In the rows, 128 means zero.
Each row is followed by its class.
[134 175  84 173 122 127 130 135 117 147 128 133 170 122 118 119 100 141
 134 119 143 152 106 133  83  73 127 171 155 142 117 136 137 157 111 136
 133 109 145 110 168 156  91 134 112 129 108 136 154 169 118 137] -> J_500
[125 134 100 137 121 118 135 136 148 125  90 136 175 132 119 130 138 134
 144 111 118 135 104  96 120 126 142  98 141 150 144 125 101 103 117  84
 115 120 124 120 137 121 124 130 124 160 117 172 147 156 117 129] -> J_550
[131 106 142 128 126 154 146 143  93 119 156 131 157 113 159 105 153 135
 118 142 116 127 129 131 133 145 130 113 100 118  84 162 146 107 128 133
 143 124 132 132 125 130 150 152 115 115 119 133 132 124  91 105] -> J_852
[104 101 143 113 127 163 119 105 110 120 124 142 127 111 101 142 136 136
 133 151 113 162 137 121 119 129  90 128 154 135 150 119 107 155 126 116
 153  97 123 107 135 141 121 117 137 128 124 120 143 134 131 116] -> J_721
[125 126 117 133 125 155 170 137 115 104 152 123 155 117 159 123 162 111
 116 133 106 116 135 141 127 137 141 112  82 105  94 165 155 142 121 138
 126 124 123 109 145 120 162 133 115 130 130 134 126 132  77  99] -> J_711
[147 130  81 143 150 222 118  95 150  50 138 109 102 130 109 115  59 126
 114 206 139 131 158 132 116  90  65 186 131  68  90 178 155  96 113 120
   5  98 142 128 144  99  59 142  88 110 213  98 116  38  77 194] -> J_852
[134 107 127 119 127 148 171 125 129 113 136 132 146 118 156 120 149 134
 115 143 116 133 147 121 120 144 138 113  98 114  87 140 167 108 142 124
 118 112 129 135 142 135 158 134 117 125 115 126 131 130  96 107] -> J_35
[164 131 150 102 127 133 115 126 111 146  87 128 117  81 134 145 151 108
 151 166 110  94 141 135 143 132 126 145 132 146 115 134 105  86 175  74
 151 117 163 150 139 131 119 132 130 100 154 138 114 112 152 145] -> J_69
[128 124 114 135 106 132 136 131 132 111 114 124 169 130 127 129 139 162
 146 128 109 138 128 111 118 116 132  97 139 146 151 140  84 122 122  79
 121 120 124  97 161 109 131 136 117 143 102 160 112 128 135 140] -> J_721
[ 99 119 142  99 137 151 126 127 122 127 130 139 136 122  97 130 138 159
 129 148 119 166 138 117 122 159  94 118 149 131 143 115  96 132 119  96
 159 114 119 111 119 137 122 113 145 124 119 118 140 143 133 123] -> J_87
[ 81 172 143 162 167 174 101 147 170 113 101 147 178 138 107 144 129 151
 135 149  87 198 128 117 110 184 129  68 111  91  94 154 146 169 124 138
 122  79  73 146 139 147 179  84 133 109 135 101 139 138 187 162] -> J_550
[139 103 162 226 153 144 185 164  97 135  97 145 117 100  59 132  84 154
  24 116 107 126 104 151 150 201 146 181  77  86  64 171 246 176 137 117
 137 118 166 148  95 166 126 160 114  88 113  93 127 104 193 185] -> J_852
[134 156 119 137 135 123 156 135 125 123 119 136 139 125 151 156 135  98
 120 133 130 129 119 138 114 125 153 131  84 126 108 145 158 144 132 137
 119 108 123 119 178 114 148 138 110 135 135 141 132 144  97 104] -> J_388
[106 114 130 111 127 157 122 124 134 127 116 140 129 107 114 150 127 126
 130 151 123 141 128 128 131 127  98 118 141 121 137 105 114 116 131 108
 150 107 120 121 140 137 125 113 145 134 129 122 138 130 138 131] -> J_721
[143 109 114 134 131 148 165 133 102 110 152 128 131 125 139 134 149 117
  99 143 115 129 140 146 110 149 116 137 136 128  94 166 158 131 135 125
 130 112 150 109 168 124 138 157 118 120 108 130 122 121  91 107] -> J_578
[ 96 115 129 101 131 174 132 107 125 120 124 127 124 118 106 126 135 158
 131 158 105 155 144 125 123 146  95 127 137 127 141 119 103 151 128 106
 152 100 124 114 141 138 115 108 139 127 108 120 149 134 121 130] -> J_180
[101 105 138 117 131 170 133 108 117 124 122 139 132 114 103 138 136 154
 122 144 118 143 128 120 123 134  94 126 141 122 153 111 106 139 135 115
 141  95 117 129 129 142 114 114 139 132 127 120 148 130 131 121] -> J_721
[124 103 133 121 134 161 176 127 115 126 146 126 142 116 142 144 138 119
  86 143 105 120 139 136 124 155 143 137 115 119  86 140 147 131 123 130
 117 122 125 116 175 134 130 126 132 128 113 118 136 138 104 103] -> J_180
[124 186 134 167 184 126 140 131  97 133  68 134 155 133 112 112  89 119
 149 134 103 155 151 103 169 122 115 181 148 143 153 144 141 166 139 166
 122 139 132 122 135 169 185 153  86 135 183 105 147 129 166 105] -> J_711
[136 103 106  99 146 151 107 100 166 113 133 143 111 111 128 146 154 131
 131 134 137 126 142 133 134 127  78 110 161 141 118 112 106  74 141  52
 170 114 133 120 127 121 111 148 136 113 128 148 117 122 164 131] -> J_578
[137 142 137  97 154 170  98 104 127 143 107 134  93  95 143 109 119 128
 182 138 158 129 130 139 149 129 112 123 147 128 107 151 126  78 141  73
 129 104 133 173 137 134 105 148 130 124 132 127 133 104 158 131] -> J_852
[138 183 141 178 138 141 201 125  75  97 148 167 188 171  75 115  96 111
 137 135 129 162  86  93  49 155 133 123 220 144 135 153 169 164 109 154
  83 151 103  81 178 155 159 109 131 122 157  67 198 119  86 150] -> J_721
[132 109 105 106 126 136 152 129 110 106 133 134 133 124 134 158 143 116
  99 151 117 131 150 127 132 135 125 116 123 126  95 148 161 124 124 116
 124 126 135 106 133 128 130 131 127 128 135 134 132 121  84 120] -> J_69
[121 173 156 123 145 124 144 156  66 139 119 144 144 112 105 151  71 115
 156 168 116 189 179 124 116  81 120 188 161 152 137 134 115 142 144 112
 115 103 165 136 171 151 211 118 129 166 143 103 153 164 170 157] -> J_852
[136 137 101 123 110 146 138 127 145 131 113 117 154 136 134 140 143 128
 133 130 124 108 124 128 129 121 153 105 107 134 124 133 110 101 121  80
 110 121 113 134 156  97  97 123 121 156 113 164 126 135 106 135] -> J_180
[ 98 115 135  95 127 163 128 114 128 122 119 133 132 125 109 142 135 157
 139 156 108 152 145 127 131 124  97 114 148 129 155 115 104 148 128  95
 147  99 117 114 139 133 123 103 143 123 113 114 143 134 120 124] -> J_721
[129 134  93 135 112 151 140 131 125 127 120 130 146 120 123 134 151 157
 148 127 127 141 124 121 128 126 135  92 127 152 154 146 105 127 115  96
 132 127 121 113 129 110 133 145 129 141  95 146 108 139 133 128] -> J_69
[113 125 124 119 126 143 148 136 107 120 166 115 139 130 152 125 139 125
 117 155 124 138 124 135 103 139 127 137 131 128 109 136 142 128 124 147
 128 126 119 108 157 113 144 128 112 123 113 112 120 158  85  95] -> J_500
[161 124 129 178  89 211 103  77 191  65 148 142 149  85 153  40 114 182
 170 117 147 165 152 115  99 161 162  74 156  87 203 175 169 196 131  65
 205 151 104 134 175  81  33 198  28  98  65 155 119 126 160  73] -> J_711
[109 138 122 144 130 157 143 133 117 126  99 116 134 118 129 141 140 166
 140 123 119 135 122 111 108 126 118 127 116 120 132 147 126 117 130 111
 121 105  96 136 170 112 123 130 104 157 115 153 112 143 135 123] -> J_500
[130 115 214 156 154  98 123 188 168 144 101  91 113 142 168 113 133 150
 176  75 183 160  75 133 165 151 182 144 154 103  90 139 193  37 211 135
 149 105 156 200  75 146 198 171  72 104 140  96 153 124 241 153] -> J_852
[ 79 191 110 177 107 126 162  75  97 103 107 143 122  96  88 199 104 139
  77 112 130  86  59  47 110 183  95 160  91 143 146  51 124 118 175 143
 126 168  43 143 142 165  24 101 157 165 149 168 149 164 108 156] -> J_35
[144 140 125 122 117 132 162 139 137 106 144 123 135 132 156 150 158 118
  99 117 115 135 142 126 118 145 152 109 112 120 113 148 145 141 123 133
 114 124 129 113 166 114 143 129 113 120 116 136 136 123  92  93] -> J_87
[121  91 117 140 127 134 108 132 160 125 123 118 223 101 146  52  67 154
 198  92 139 109 105 106  90  63 179 125 198 122 128 182 110  63  94  65
  77 121  98 202 138 100  51 144 148 131 162 123 103 124 108 130] -> J_69
[101 116 142  99 131 146 102 120 129 123 115 137 123 128 110 150 136 134
 126 146 117 158 128 125 117 117 103 122 150 132 143 108 115 142 131 113
 160 108 107 115 135 135 128 106 145 131 117 126 134 137 142 134] -> J_388
[140 184 130 167 135 133 146 123  35 136 115 158 126  78 110 137  85  77
 121 155 125 168 133 131 106 171  98 158  84 174 167 127 103 145 158 117
 158 117 125  94 115 139 130 155 125 154 183 110 163 131 133 114] -> J_550
[131 124 109 146 112 142 122 142 135 126 121 127 153 115 129 126 133 147
 118 127 128 112 115 120 125 126 120  97 135 132 144 129 109  95 140  74
 125 136 106 131 129 110  99 140 123 152 113 173 119 125 130 141] -> J_711
[102  69 117 151  90 202 211 184 109 156 174 146 193 148  98 131  98 151
  51  74 104 142 102 184 196 164 186 131 145  72  43 182 123 114  88  75
 202 170  58 126 121 151 114 154 180  73  84  94 135 148 147 144] -> J_550
[127 141 109 134 113 127 145 139 136 133 104 117 147 139 125 145 150 141
 131 120 130 125 118 113 116 130 144 112 124 152 143 119 113  97 108 106
 104 134 111 107 143 108 114 125 143 145 104 144 104 149 113 131] -> J_35
[ 95 113 133 103 136 153 131 119 116 126 123 142 137 115 100 147 132 149
 126 149 119 151 132 139 127 141  92 128 134 138 142 108 107 123 131 102
 146 108 130 132 117 132 119 111 152 134 119 107 132 121 126 135] -> J_578
[142 149 107 102 115 210 187 108 135  82  83 104 118 171  93 116  96 108
 184 128 141 150  12 146 129 189 138 108 172  75 130 215 178 132 164  61
 114  83 107 118 101 116  76 101 105 158 155 112 144  75 157 171] -> J_550
[ 93 120 146 158 141 206 155  91 126  83 115 119 128 134 114 135  84 156
 109 125 123 171 145 163  85 190 102 169 218 181 134 205 165  89 114  47
 148  97 123  81 105 118  86 166 139  87 121  92 179 136 236 168] -> J_87
[129 123 121 148 105 125 139 143 118 115 149 119 137 101 163 121 139  94
 114 152 116 106 139 129 120 138 128 121 104 128  99 135 154 103 138 140
 141 120 130 118 162 122 147 133 118 116 128 146 137 128 106 108] -> J_35
[133 116 116 141 137 125 131 138 119 112 159 136 167 116 149 138 137  97
 111 154 109 140 142 128 108 125 143 117 130 126  98 150 156 136 127 137
 124 102 130 106 161 136 150 122 117 121 131 123 141 155 112 108] -> J_388
[ 73 185 115 172 107 174 104  85  61 126  82 142 106  59 109  87  49 100
 158 149 154 157  99 130 120 115  85 206 173 164  89 148 152 146 175 101
 142  98 111 103 187 132  38 155 132 131 127 122 144 122 140 140] -> J_180
[127 125 168 137 186 132  67 144 146 133 150 130 182 170 112 107 152 134
 174 142 130  79 153 113 152 162 127 131 130 157 112 127  95 135  80 153
 170 136 101 164  62  88 123 115 144 118 173 146 128 154  97 112] -> J_550
[128 139 122 115 131 130 136 140 163 131 108 124 174 126 135 111 129 168
 137 123 123 128 113 117 134 136 134  76 107 128 133 117  83 109 126  78
 117 134 115 127 144 114 122 140 137 154 103 153 118 116 141 133] -> J_180
[123 176 153  86 141 103 160 135 126 144 145 137 131 103 110 143 155 154
 115  97 147 136 108 121  86 173  82 108 124 145 157 106 120 133 123  90
 153 138 140 101 145 141 131 146 150 172  99 150 179 126 128 111] -> J_87
[121 115 117 134 124 136 159 141  88  98 147 130 146 117 147 137 123 112
  94 152  92 133 145 137 118 138 151 112 130 123  97 166 159 146 132 123
 142 129 133 110 161 120 153 132 127 105 118 114 134 125  93 108] -> J_69
[121 116 126 122 119 138 165 131 118 122 126 128 141 120 133 134 146 136
 107 136 106 156 130 133 120 137 124 142 109 130 100 139 156 112 127 122
 105 103 146 118 150 139 156 125 140 123 110 115 124 133 101 116] -> J_35
[123 180  99 141 124 126 119  95 167 118  86 102 146 186 149  97 104  52
 192 127 145  89 145 146 165 110 170 180 144 161  98 151 145 160 108 148
 130  91 120 107 133  90  72 151 160 120 122 105 155 189  51 115] -> J_180
[121 117 128 127 131 161 183 131 117 107 134 132 114 125 149 154 141 127
  68 128 110 142 132 130 135 137 108 122 106 105 117 143 157 127 118 129
 105 127 120 110 151 129 158 143 122 132 114 127 128 129 121 103] -> J_852
[110  71 176 187 112 155 147  90  80 163 145  97  58  99 118 111 111 136
 104 152  86  58 152 140 144 134 126 173 138  92 150 146 155 191 177 122
 135  86 113 207 230 131 131 141  99  64  87 164 174 110 127  98] -> J_500
[134 101 129 110 127 111  87 124 137 109 120 126 141 125 138 100 110 118
 178 138 112 122 121 134 145 107 134 156 164 150 134 146 107  88 136  92
 170 115 164 135 117 116 129 129 105  97 158 123 128 108 140 137] -> J_578
[129 112 118 124 123 145 161 133 107 120 150 116 120 146 157 127 138 125
 106 136 101 127 139 147 120 124 136 122 114 123 101 163 157 135 121 126
 135 115 127 118 168 132 153 126 112 129 119 123 138 131 115 101] -> J_180
[110 112 141  89 127 146 105 113 116 128 117 138 132 124  97 142 139 140
 135 156 125 151 143 120 136 142 105 122 154 134 146 113 103 122 129 102
 150 122 126 120 116 135 121 125 145 131 125 120 143 126 129 141] -> J_69
[129  96 138 126 121 142 166 131 122 105 150 131 156 119 160 134 140 112
 109 150 109 129 135 122 111 134 144 126 126 118 111 142 167 142 135 154
 120 105 133 102 170 126 169 124 110 122 127 127 138 135  88  92] -> J_721
[ 91 110 144 110 152 169 110 114 117 119 112 126 135 109 104 139 124 150
 128 157 110 153 134 132 132 129  92 129 133 139 130 117 107 146 121 103
 164 101 110 123 121 132 105 117 143 127 118 111 137 144 131 116] -> J_500
[130 132 114 136 131 150 136 125 155 123 108 131 156 111 123 132 145 146
 153 138 131 122 150 107 117 137 135 103 148 140 139 133 134  96 119  97
 117 114 127 122 156 114 138 133 134 130 102 165 136 138 143 141] -> J_35
[134 137 148  72 135 204 153  85 146 125  94 138 115 105 128 120 129 151
 144 153 130 103 138 126 111 158 104 141  96  89 126 155 155  97 133  87
 118 121  83 149 131 124  57 133 112 123 148 118 133 102  95 146] -> J_35
[125 131 121 132 128 151 161 127 105 105 171 122 138 116 161 131 130 129
 102 144 105 131 133 140 115 142 138 139 105 117 114 140 134 137 152 131
 124 117 128 115 154 129 153 122 121 126 126 111 131 132 100 108] -> J_711
[141 100 139  68 128 123 101 118 148 124  98 156 144  89 123 120 145 163
 150 125 101 142 165  96 123 104 136 112 166 149 137 143 112  71 143  55
 111 111 149 157 111 132 123 123 103 103 140 137 138  97 130 150] -> J_87
[129 132 108 132 124 142 146 140 101 114 135 126 125 107 125 158 131  83
  86 141 115 140 122 127 113 138 143 139 134 136  97 133 170 129 141 111
 131 122 137  93 172 127 139 123 120 125 136 130 154 139  88 105] -> J_550
[ 81 139 139 100 128 144 123 134 154 125  71 113 158 140 115  78 125 159
 112 128 106 115 120 146 136 151  94 110 176 160 114 140  60 109 143  27
 158  81  90 134 141 129  78 148 130  92 109 131 175 125 141 150] -> J_500
[130 128 104 136 137 121 114  99 143 102  92 121 107 107 152 164 127 139
 152 118 128 110 122  98 121 106 128 136 121 139 134 123 166  88 145 108
 128 138 159 121 137 126 105 140  99 152 147 150 142 128 141 106] -> J_711
[161 176 115 111 102 145 112 117 108 120 100 152 186 163 126 120 137 105
 189 182 115 166 112 116  76 188 129  95 170 129 138 180  85  92 145  98
 140 103 161 111 114 109 100 140 132 101 160 125 160 145 116 112] -> J_87
[129  85  77 126 120 130 195 105 158  79  98 155 151 109 117 190 103 127
  51  80 152 123 104 138 215  70 153 131 106 127  93 107 193 150  84 171
  64 208 172 127  69 155  59 142 112 155 116 136  74  75 144 112] -> J_578
[134 124 111 136 120 145 144 135 162 115 120 129 151 123 133 140 131 155
 147 125 127 144 123 113 122 114 137 111 123 141 163 112  74 112 122  73
 121 132 106 118 144 104 123 131 121 158 109 156 104 159 121 140] -> J_711
[106 113 141 109 126 158 137 123 120 124 117 146 124 121 101 141 136 146
 130 153 125 148 136 121 123 148 100 120 142 125 154 110 111 140 132 110
 156 104 119 120 136 136 133 111 136 132 129 124 138 141 137 124] -> J_721
[121 143 131 152 121 173 188 113 116 126 121 152 150 137 123 113 100 157
 141 125 132  99 133 129 139 156 158 134 144 141 141 152 137 101 123 103
 127 130 105 151 115 129 120 139 129 102 118  96 169 136 152 163] -> J_852
[137 100 152 103 132 141  92 120 183 123  98 153 139  97 145 128 113 127
 179 140 134 131 143 112 168  99 126 113 161 124 133 126 112  67 138  68
 149 119 127 151 121 110 128 145 106  95 153 144 125 118 188 138] -> J_852
[166 122  98 145 106 129 105 105 134 102 136 124 128 115 164 120 143 104
 194 140 123 126 106 141 113 120 123  93 135 152 118 163 129  95 146  86
 178 123 145 110 133 113  89 151 100  92 134 131 117 102 118 120] -> J_578
[116 201 137 121 124 141 128 117  99  98  97 158 110 107 102 170  88 112
 124 145 135 161 145 116 103 133 109 151 124 171 160 148 182 161 131 102
 120 113 133 101 129 107 115 138 136 131 159 106 165 141 126 126] -> J_852
[ 93 138 190 236 187  84 166 106  57 141 167 118 145  64 109  81  98 143
  78 119 112 153 145  79  55 252 107 159 221 113 247 102  80 147 207 131
 101  83 116 168 188 155 162 151 103  87 141 139 193 156 211  99] -> J_500
[ 94 119 126 112 130 150 113 114 121 115 118 138 125 112 110 150 133 128
 132 159 117 147 145 121 126 150  96 120 141 125 146 116 118 135 125 117
 170 113 116 119 129 126 111 124 146 136 122 119 138 149 126 124] -> J_69
[130 119 100 139 112 143 135 137 142 122 119 139 184 115 132 122 142 145
 137 128 111 129 152 117 120 114 141 114 131 131 123 147 118 102 111  86
 114 113 135 113 153 120 137 132 115 145 112 162 150 134 108 141] -> J_711
[106 124 116 132 118 132 133 141 150 132 110 114 156 123 129 132 134 158
 157 125 125 121 128 122 143 115 132 116 139 129 133 133  92 111 128 107
 110 111 107 143 152 100 114 139 136 149 103 141  90 130 134 142] -> J_69
[129 190 132 105 156  84  70 110 120 133 117 110 120 150 121 191 122  91
 141  78 134 130 114 125 129  86 190 128 100 152 142 107  85 163  92  96
 154 175 120 149 132  90 115 119 159 128 150 151 142 140  82  98] -> J_69
[131 110 125 118 127 158 162 132 115 114 138 122 160 113 141 140 149 123
 118 138 112 142 134 135 123 126 141 134 118 108  80 170 169 119 116 118
 109 121 142  94 167 122 139 125 105 113 146 140 131 110 101 110] -> J_180
[124 171 105 175 139 121 101 102 118 121 158 146 158 126  85 127  85 103
 116 101 133 120 126 127 169 132 134 157 128 104 162 156 197 142  86 174
  79 124 158 155  97 120 120 154 131 124 155 111 199  85 113 121] -> J_852
[158  81 110 115 129 153 101  76 181 104 112 115 135 110 165 129 119 131
 150 110 119 123 113 106 148  96 122 108 146 140 136 138 158  74 142  89
 144 132 102 118  84 132  90 157  88 111 144 137 130  91 164 122] -> J_500
[139 177 130 144 166 143 167 132 118 136 110 114 175  83 144  99 113 131
 108 137 121 111 162 121  93 139  86 158 109 123 140 135 144 163 125 168
 117 129 130 121 133 158  98 157  88 178 130 110 136 133 142 112] -> J_500
[ 75 160 139  98 123 132  96 142  66 199  88 101  80 146 117 109 146  71
 123 111 148 118 129 139 148 109 159 190 110 144  60 128 109 170 131 144
 137 110  90 147 150 106 175 128 154 139 141 114  79 150 111  94] -> J_69
[107 118 141 101 130 148 113 130 134 124 119 135 140 110 105 142 141 139
 132 151 118 158 134 122 118 146 106 114 136 128 136 108 112 119 128 122
 159 110 134 115 118 139 129 119 151 130 119 113 143 128 132 130] -> J_87
[ 89 142 107 167  96 167 181 100 119  98  68 113  76 139 119 175 100 145
 115  66 114 134  54 127 129 122  99 182 201 124  77 195 125 112 158 116
  58  98 133 123 167 109  16 181 144  80 103 100 154  75 109 134] -> J_852
[116  98 114 136 137 120 103 117 133 127 135 115 157 141 157 115 117 161
 199 125 104 145 114 146 124  76 137 126 161 139 135 169 119 113 109 108
 159  99 141 125 136 136 111 123 114 127 100 114 121 148 167 125] -> J_388
[ 79  75 122 165  93 203 178 133 155 125 154 110 150 174 120 154 112 187
 198 120 130 186  40 171 109 124 157 222 133  69  99 192 115  51 116 166
  73  72 122 139 150  99 160 135 142 111 155  70  38 153 174 175] -> J_711
[138 171 100 179 129 140 134 135 123 143 123 137 164 102 104 150  86 106
 118 122 134 127  91 125 122 115  91 118 126 130 135 150 141 135 110 141
  74 134 121  99 155 141 100 173 158 151 163 131 150  97 159 108] -> J_550
[129 125 142 113 142 150 152 137 126 116 142 141 151 123 143 132 158 129
 107 148 111 134 135 127 114 149 124 127 109 121  94 140 135 119 121 145
 112 122 131 109 157 124 150 129 121 123 129 123 138 130  87 117] -> J_180
[ 98 111 117 116 129 166 110 122 102 120 140 132 133 122 105 129 126 150
 129 158 114 157 143 126 115 129  97 129 137 138 147 117  93 136 128 106
 160 106 115 109 112 139 124 114 152 142 128 115 138 146 118 129] -> J_711
[130 126 102 134 111 140 112 140 115 129 117 122 124 115 127 141 143 142
 126 133 132 112 123 117 123 125 123 109 122 134 152 128 102 105 123 123
 116 131 126 144 125 102 101 138 134 169 105 157 108 122 114 135] -> J_69
[ 98 134 132  94 138 153 110 113 118 132 113 124 139 127 102 128 139 144
 127 156 111 159 126 116 123 149  97 134 130 145 157 101 104 131 133 115
 151 112 124 111 113 138 128 112 143 133 135 122 149 140 115 124] -> J_180
[ 97 206  86 128 133 134  95 119 177 125  38 127 112 179  86 119  94 150
 150 129 107 166 163 133 109  70  82  77 216 121 120 167 126 147 125  69
  62 102 135 163 167 119 133 157 140  98  98 119 153  89 177 167] -> J_500
[131 108 113 151 128 179 144 124 129 151  87 153 137 116  96 131 108 157
 151 137 120 170 128 115 148 125  91 151 152 117 186 141 147 150  90 159
 126 121 143 104 118 166 131 127 121 144 124  98 128 127 196 116] -> J_578
[119 103 104 100 124 150 119 104 155 142  48 118 107 121 142 128 121 127
 167 116 113 114 147 129 132  90 124 168 187 159 118 167 169  63 137  78
 148  87 115 133 136 125  90 165 106 108 128 114 126 139 142 133] -> J_500
[122 142 103 139 122 125 122 138 127 128 100 113 157 136 141 130 130 148
 145 109 120 128 127 112 126 112 157 119 125 136 139 146 108 109 105 115
 111 128 118 115 149 108 126 139 131 155 109 135 124 132 118 132] -> J_69
